Below are the code and all the weights of a small trained network. Each question names an input and a target symbol and asks about switching units off, where a switched-off unit gives its printed mean instead of its output.

import numpy as np


def w(rows, s, z=0):
    codes = np.array(rows[::2]) - 128.0
    scale = np.full(codes.shape[1], s)
    scale[-1] = z or s
    return codes * scale


def f(y):
    return y / 2 * (1 + np.tanh(0.7978845608 * (y + 0.044715 * y**3)))


def softmax(a):
    e = np.exp(a - a.max(-1, keepdims=True))
    return e / e.sum(-1, keepdims=True)


def log_softmax(a):
    a = a - a.max(-1, keepdims=True)
    return a - np.log(np.exp(a).sum(-1, keepdims=True))


def net(x, mask):
    ids = ['αβγεζηθλμξπστφψω'.index(c) for c in x.split()]
    T = len(ids)
    res = E[ids] + P[:T]
    q, k, v = (res @ M[0].T for M in (Q, K, V))
    z = softmax(np.where(np.tri(T) > 0, q @ k.T / 2**0.5, -1e9)) @ v
    res = res + np.where(mask[0], z, O[0][:, -1]) @ O[0][:, :-1]
    y = f(res @ A[0][:, :-1].T + A[0][:, -1])
    res = res + np.where(mask[1:9], y, B[0][:, -1]) @ B[0][:, :-1]
    return log_softmax(res[-1] @ U[:, :-1].T + U[:, -1])


Q, K, V, O, A, B = {}, {}, {}, {}, {}, {}
E = w([
[105,132,147,132,83],'α',
[159,136,155,104,115],'β',
[112,132,144,129,82],'γ',
[100,135,150,133,73],'ε',
[121,151,164,136,59],'ζ',
[94,152,142,132,97],'η',
[139,132,158,91,145],'θ',
[73,141,154,101,176],'λ',
[193,94,17,211,5],'μ',
[109,62,153,169,98],'ξ',
[133,129,142,153,107],'π',
[131,122,147,176,178],'σ',
[192,215,144,145,111],'τ',
[66,150,121,182,149],'φ',
[68,197,99,162,179],'ψ',
[185,188,134,176,208],'ω',
],0.018)
P = w([
[120,88,229,103,111],'0',
[101,101,226,124,111],'1',
[92,107,211,137,110],'2',
[113,118,194,143,103],'3',
[115,122,180,154,95],'4',
[111,131,169,168,93],'5',
[122,141,160,179,82],'6',
[128,147,147,192,75],'7',
[123,160,137,206,74],'8',
[133,162,128,219,60],'9',
[138,175,113,230,55],'10',
[135,181,110,247,47],'11',
[156,184,102,255,35],'12',
],0.0093)
Q[0] = w([
[120,126,2,35,181],'h1',
[121,159,131,101,96],'h1',
],0.047)
K[0] = w([
[103,106,224,6,156],'h1',
[116,43,152,137,139],'h1',
],0.026)
V[0] = w([
[170,3,137,217,218],'h1',
[149,205,105,128,227],'h1',
],0.017)
O[0] = w([
[151,69,105,255,148,98],'h1',
[121,130,193,178,177,2],'h1',
],0.017,0.0038)
A[0] = w([
[86,105,208,124,112,162],'n1',
[246,164,142,135,159,156],'n2',
[123,103,59,126,148,40],'n3',
[130,120,19,147,120,109],'n4',
[68,132,17,149,207,147],'n5',
[114,122,52,55,149,27],'n6',
[154,161,37,61,232,168],'n7',
[160,136,161,201,142,2],'n8',
],0.011,0.0077)
B[0] = w([
[120,197,75,157,168,217],'n1',
[76,126,96,182,128,179],'n2',
[172,156,88,161,230,159],'n3',
[57,127,210,67,145,240],'n4',
[152,113,126,158,68,174],'n5',
[216,106,104,217,247,211],'n6',
[96,72,170,113,112,168],'n7',
[158,107,169,30,123,246],'n8',
],0.014,0.012)
U = w([
[131,156,158,152,121,75],'α',
[29,102,139,127,127,157],'β',
[204,181,133,163,111,154],'γ',
[125,143,149,117,127,132],'ε',
[153,170,143,159,120,108],'ζ',
[96,181,192,91,107,161],'η',
[139,179,218,191,160,41],'θ',
[73,125,108,149,189,142],'λ',
[122,163,105,254,92,255],'μ',
[133,152,160,136,106,98],'ξ',
[108,131,131,114,55,175],'π',
[113,156,152,146,135,71],'σ',
[127,156,151,156,118,90],'τ',
[138,123,200,149,67,171],'φ',
[96,200,137,232,171,77],'ψ',
[150,161,144,160,124,105],'ω',
],0.0073,0.0082)

Each question gives the input, a string of symbols that net reads in full, and the target symbol t.
The units are the heads (2 rows each of Q, K, V and O) and the neurons (one row each of A and B). Each row of codes is followed by its name. A weight is (code - 128) times the scale printed after its matrix; where a second scale follows, it is the last column's (O, A, B and U).
mask holds one flag per unit, heads first, then neurons. A switched-off unit (its flag False) gives its mean, the last column of its rows in O or B, instead of its output. The means were averaged over made-up inputs and are rounded, as every weight is.
A unit's drop is (log p(t) with every unit on - log p(t) with that unit switched off) / (log p(t) with every unit on - log p(t) with every unit switched off).
The circuit of an input: a set's keep is (log p(t) with only the set's units on - log p(t) with every unit switched off) / (log p(t) with every unit on - log p(t) with every unit switched off). Starting from all 9 units, units are removed one at a time, each time the one whose removal leaves the highest keep (on an exact tie, the one counted first), for as long as the keep stays at least 0.8.
units of the circuit, in order: the units of the circuit, biggest drop first
unit that matters most: the unit with the biggest drop
top k neurons: the k neurons with the biggest drops, biggest first
drop of u: that unit's drop, to one decimal
input ζ σ τ σ ζ ζ σ ω φ α ζ, target μ: top 3 neurons -> (n4; n8; n7)
input γ ξ τ η α ξ β ε, target β: top 4 neurons -> (n4; n8; n6; n1)
input σ η ζ σ α, target φ: units of the circuit, in order -> (h1; n8; n6; n1)
input ζ β λ, target λ: units of the circuit, in order -> (n6; h1)
input ζ τ μ τ ζ λ β ξ, target λ: units of the circuit, in order -> (h1; n4; n3; n6)
input ω β α, target θ: top 2 neurons -> (n8; n1)
input ε σ ζ ζ τ ξ ζ π τ ζ ζ τ, target η: units of the circuit, in order -> (h1)
input ζ ε γ ψ ψ β μ ω, target λ: units of the circuit, in order -> (h1; n4; n6)
input ζ σ σ λ, target φ: units of the circuit, in order -> (h1; n8; n5; n6)
input φ τ ζ φ, target μ: units of the circuit, in order -> (n4; n8)
input τ σ β α τ τ ζ ω α σ, target θ: top 2 neurons -> (n8; n1)
input θ μ α ε σ, target λ: top 4 neurons -> (n4; n6; n3; n8)
input ω η ζ ξ ζ, target β: top 2 neurons -> (n4; n6)
input τ ζ τ σ ε θ π β ζ γ θ σ λ, target φ: unit that matters most -> n8
input ζ ψ τ τ σ α φ λ γ, target μ: top 2 neurons -> (n8; n4)
input φ ζ ε ε ζ θ ξ β τ τ ζ γ ε, target γ: top 4 neurons -> (n6; n4; n2; n8)
input ζ φ ε ω γ ε ω ζ, target θ: drop of n6 -> -0.1
input ε ε μ ζ θ, target λ: drop of n4 -> 0.5
input φ ε α ζ ζ ε τ φ ζ ξ φ β, target μ: drop of n8 -> 0.7
input ζ ζ ω, target θ: unit that matters most -> n8
